grid =
[[125 140 129 147 110 135  99 135 101 109 138]
 [110 134 131 108 148 126 144 120 152 146 105]
 [115 129 126 126 126 129 114 130 129 128 118]
 [114 131 128 126 131 128 118 128 131 129 116]
 [123 127 123 136 114 130 101 135 116 116 127]
 [120 130 125 134 117 131 105 134 117 119 126]]
Rows and columns are numbered from 0.
Read off the entry at row 0, column 1.
Answer: 140
Read off the bottom-right entry.
Answer: 126
Read off the entry in row 1 and column 0.
Answer: 110
Read off the entry at row 0, column 0.
Answer: 125
The top entry of the column that holds the largest entry -> 101
The entry in the bottom-left corner -> 120
Read off the minimum.
Answer: 99
Read off the top-right entry.
Answer: 138
The entry in row 2 and column 0: 115
The entry in row 1 and column 2 -> 131
Read off the entry just right of 99.
Answer: 135
The entry directly below the largest entry -> 129
Read off the entry at row 2, column 1.
Answer: 129
Read off the entry just right of 152.
Answer: 146
The entry just left of the largest entry: 120
Read off the entry in row 1 and column 1.
Answer: 134

a =
120	114	150	130	130	128	127	121
133	122	134	123	127	130	127	117
130	117	145	133	126	138	137	122
Indices start at 0.
The entry just left of 134 -> 122
The entry in the bottom-left corner -> 130
The entry at row 0, column 1 is 114
Read off the entry in row 1 and column 0.
A: 133
Read off the entry in row 0 and column 2.
A: 150
Read off the entry in the top-left corner.
A: 120
The entry directly below 121 -> 117

[[139 116 130 139 117 134 124 129]
 [127 104 146 135 120 132 137 135]
 [130 136 124 140 123 114 104 109]
 [124 122 133 133 119 126 118 135]
 [130 148 131 101 126 120 152 134]]
The entry just left of the largest entry is 120
The 3rd entry on the main diagonal -> 124
Report the entry directly below 129.
135
Report the entry in the top-right corner.
129
Report the bottom-right entry.
134
The bottom entry of the column that holds the smallest entry: 101
The entry in the top-left corner: 139
Report the 2nd entry on the diagonal from the top-right corner.
137
The bottom-left entry -> 130
The 2nd-last entry, reading row by row is 152
Report the top entry of the column that holds the smallest entry.
139
The entry directly above 132: 134
The smallest entry in the last column is 109
The smallest entry in the first row is 116
